Below are the code and all the weights of a small trained network. Each question names an input and a class and asks about switching units off, where a switched-off unit gives its printed mean instead of its output.

import numpy as np


def w(rows, s, z=0):
    codes = np.array(rows[::2]) - 128.0
    scale = np.full(codes.shape[1], s)
    scale[-1] = z or s
    return codes * scale


def f(y):
    return np.maximum(y, 0)


def log_softmax(a):
    a = a - a.max(-1, keepdims=True)
    return a - np.log(np.exp(a).sum(-1, keepdims=True))


def net(x, mask):
    res = np.array(x, float).reshape(1, 2) / 4 @ E
    y = f(res @ A[0][:, :-1].T + A[0][:, -1])
    res = res + np.where(mask, y, B[0][:, -1]) @ B[0][:, :-1]
    return log_softmax(res[-1] @ U[:, :-1].T + U[:, -1])


A, B = {}, {}
E = w([
[106,157,182,254,3,154,144,6],'x0',
[223,24,90,145,125,34,195,134],'x1',
],0.0092)
A[0] = w([
[57,191,183,142,107,190,93,103,129],'n0',
[142,122,145,180,83,120,161,86,250],'n1',
[81,169,135,97,162,170,88,149,128],'n2',
[138,121,140,169,79,116,158,71,241],'n3',
[113,137,106,56,209,138,102,204,195],'n4',
[2,233,176,126,129,244,71,113,254],'n5',
[120,139,111,80,196,134,96,200,197],'n6',
[84,174,167,143,107,177,104,101,127],'n7',
[78,176,178,147,103,174,105,97,128],'n8',
[118,135,114,36,238,147,104,208,215],'n9',
[101,153,172,154,82,149,124,79,166],'n10',
[98,154,136,93,163,155,97,159,128],'n11',
[113,140,169,180,61,142,127,48,114],'n12',
[81,169,179,145,116,170,106,102,126],'n13',
[63,179,149,102,141,190,79,134,129],'n14',
[222,38,53,116,148,52,169,170,203],'n15',
[130,119,98,48,233,125,117,203,125],'n16',
[107,149,181,188,48,147,133,20,109],'n17',
[77,182,186,142,101,173,107,92,128],'n18',
],0.0089,0.0039)
B[0] = w([
[93,182,136,110,174,137,157,121,196],'n0',
[158,107,161,182,119,134,162,123,185],'n1',
[98,147,114,127,96,119,112,93,176],'n2',
[162,106,175,193,114,138,169,120,185],'n3',
[128,108,70,79,99,92,67,142,218],'n4',
[42,254,119,100,133,145,128,111,250],'n5',
[121,113,77,80,109,92,79,134,204],'n6',
[97,169,145,106,182,148,166,125,178],'n7',
[105,149,140,116,164,143,160,128,182],'n8',
[124,109,72,77,107,89,68,143,238],'n9',
[129,126,167,117,142,184,147,176,180],'n10',
[107,137,105,122,99,109,106,93,168],'n11',
[145,117,170,147,112,193,125,208,192],'n12',
[105,168,147,116,173,141,160,119,176],'n13',
[74,191,116,135,94,131,119,97,187],'n14',
[205,90,126,133,213,69,154,97,229],'n15',
[144,102,82,89,107,128,62,208,222],'n16',
[144,120,198,143,112,204,118,224,209],'n17',
[105,156,149,115,171,145,162,125,185],'n18',
],0.0098,0.017)
U = w([
[164,88,108,109,150,101,114,161,168],'0',
[113,135,102,116,46,118,98,131,70],'1',
[107,149,120,117,141,128,137,53,118],'2',
[121,146,157,137,157,160,158,152,3],'3',
[164,81,149,162,31,145,136,150,153],'4',
[158,108,137,167,156,90,179,1,246],'5',
],0.013,0.0025)

Each question gives the input, the list of numbers given to net, and the class t.
The units are the neurons (one row each of A and B). Each row of codes is followed by its name. A weight is (code - 128) times the scale printed after its matrix; where a second scale follows, it is the last column's (A, B and U).
mask holds one flag per neuron, in row order. A switched-off neuron (its flag False) gives its mean, the last column of its row in B, instead of its output. The means were averaged over made-up inputs and are rounded, as every weight is.
A unit's drop is (log p(t) with every unit on - log p(t) with that unit switched off) / (log p(t) with every unit on - log p(t) with every unit switched off).
The circuit of an input: a set's keep is (log p(t) with only the set's units on - log p(t) with every unit switched off) / (log p(t) with every unit on - log p(t) with every unit switched off). Starting from the 12 units with the biggest drops (on a tie, the unit counted first), units are removed one at a time, each time the one whose removal leaves the highest keep (on an exact tie, the one counted first), for as long as the keep stays at least 0.8.
units of the circuit, in order: the units of the circuit, biggest drop first
unit that matters most: the unit with the biggest drop
k most important neurons: the k neurons with the biggest drops, biggest first
drop when u is switched off: that unit's drop, to one decimal
input [-3,-6], class 1: units of the circuit, in order : [n15, n9]
input [0,-1], class 2: 3 most important neurons : [n17, n16, n12]
input [-2,-1], class 1: unit that matters most : n15
input [0,-2], class 2: units of the circuit, in order : [n17, n16]
input [5,8], class 4: 2 most important neurons : [n17, n12]
input [1,2], class 5: 2 most important neurons : [n16, n17]
input [0,4], class 5: drop when n16 is switched off : 0.1
input [7,2], class 3: drop when n16 is switched off : 0.3
input [3,8], class 5: drop when n15 is switched off : 0.1
input [-2,-3], class 1: drop when n15 is switched off : 0.2
